Below are the code and all the weights of a small trained network. Each question names an input and a class and asks about switching units off, where a switched-off unit gives its printed mean instead of its output.

import numpy as np


def w(rows, s, z=0):
    codes = np.array(rows[::2]) - 128.0
    scale = np.full(codes.shape[1], s)
    scale[-1] = z or s
    return codes * scale


def norm(h):
    return h / np.sqrt((h * h).mean(-1, keepdims=True) + 1e-5)


def f(y):
    return np.maximum(y, 0)


def log_softmax(a):
    a = a - a.max(-1, keepdims=True)
    return a - np.log(np.exp(a).sum(-1, keepdims=True))


def net(x, mask):
    res = np.array(x, float).reshape(1, 4) / 4 @ E
    u = 0
    for l in range(3):
        y = f(norm(res) @ A[l][:, :-1].T + A[l][:, -1])
        res = res + np.where(mask[u : u + 4], y, B[l][:, -1]) @ B[l][:, :-1]
        u += 4
    return log_softmax(norm(res)[-1] @ U[:, :-1].T + U[:, -1])


A, B = {}, {}
E = w([
[35,104,67,222,167,32,96,177],'x0',
[160,147,109,178,83,111,47,165],'x1',
[2,135,146,74,100,73,41,78],'x2',
[115,240,168,116,67,129,108,253],'x3',
],0.0081)
A[0] = w([
[108,123,146,99,136,184,111,95,18],'L0N0',
[194,178,103,114,70,163,101,175,45],'L0N1',
[153,165,201,54,98,255,119,115,108],'L0N2',
[169,116,72,110,144,70,186,102,1],'L0N3',
],0.0087,0.0036)
B[0] = w([
[156,183,136,87,95,123,229,196,148],'L0N0',
[165,1,118,166,17,227,102,137,190],'L0N1',
[177,232,170,33,77,133,120,205,254],'L0N2',
[136,154,97,197,97,128,137,128,152],'L0N3',
],0.008)
A[1] = w([
[57,176,208,119,117,75,59,135,83],'L1N0',
[200,187,186,64,91,249,108,120,3],'L1N1',
[108,127,149,106,205,196,163,58,226],'L1N2',
[203,101,106,169,134,114,120,2,81],'L1N3',
],0.0088,0.004)
B[1] = w([
[76,172,62,170,129,52,45,143,188],'L1N0',
[192,147,214,45,97,106,137,128,255],'L1N1',
[255,165,156,59,100,77,203,99,179],'L1N2',
[87,87,128,197,153,132,154,42,175],'L1N3',
],0.0093,0.0094)
A[2] = w([
[119,94,250,18,154,207,109,111,1],'L2N0',
[77,98,133,1,156,135,94,114,213],'L2N1',
[205,166,195,128,72,215,81,240,124],'L2N2',
[182,117,93,184,190,200,147,224,216],'L2N3',
],0.0096,0.0033)
B[2] = w([
[188,186,111,50,35,84,192,254,190],'L2N0',
[166,205,163,56,35,140,186,177,173],'L2N1',
[226,153,154,32,6,143,244,126,249],'L2N2',
[102,252,128,103,55,124,78,182,169],'L2N3',
],0.012,0.013)
U = w([
[188,28,118,170,238,144,212,30,22],'0',
[202,186,146,34,47,149,222,212,253],'1',
[39,187,80,180,131,84,37,246,105],'2',
],0.012,0.0057)

Each question gives the input, the list of numbers given to net, and the class t.
The units are the neurons (one row each of A and B). Each row of codes is followed by its name. A weight is (code - 128) times the scale printed after its matrix; where a second scale follows, it is the last column's (A, B and U).
mask holds one flag per neuron, layer by layer. A switched-off neuron (its flag False) gives its mean, the last column of its row in B, instead of its output. The means were averaged over made-up inputs and are rounded, as every weight is.
A unit's drop is (log p(t) with every unit on - log p(t) with that unit switched off) / (log p(t) with every unit on - log p(t) with every unit switched off).
The circuit of an input: a set's keep is (log p(t) with only the set's units on - log p(t) with every unit switched off) / (log p(t) with every unit on - log p(t) with every unit switched off). Starting from all 12 units, units are removed one at a time, each time the one whose removal leaves the highest keep (on an exact tie, the one counted first), for as long as the keep stays at least 0.8.
units of the circuit, in order: the units of the circuit, biggest drop first
most important unit: the unit with the biggest drop
k most important neurons: the k neurons with the biggest drops, biggest first
drop of u: that unit's drop, to one decimal
input [-3,5,3,-6], class 0: most important unit	L0N2
input [6,0,1,-4], class 0: units of the circuit, in order	(L0N2 L2N3 L2N0 L2N2)
input [8,0,-3,-6], class 0: units of the circuit, in order	(L0N2 L2N0 L2N2)
input [4,-3,5,-2], class 2: units of the circuit, in order	(L2N2 L1N0)
input [0,0,1,-3], class 0: 2 most important neurons	(L0N2 L2N2)
input [3,-4,2,1], class 2: units of the circuit, in order	(L2N2 L1N0 L1N1)
input [7,-4,-4,-4], class 0: units of the circuit, in order	(L0N2 L2N2 L2N0 L2N1)
input [0,-5,8,8], class 2: 2 most important neurons	(L1N0 L2N2)
input [2,7,-1,-3], class 2: 3 most important neurons	(L2N2 L0N2 L1N1)
input [2,1,-8,-5], class 0: 2 most important neurons	(L0N2 L1N3)
input [1,-1,-6,-7], class 0: drop of L1N3	0.1
input [2,-1,0,-3], class 0: drop of L2N2	0.1
input [8,8,8,3], class 2: drop of L1N3	0.0
input [5,0,5,-3], class 2: most important unit	L2N2
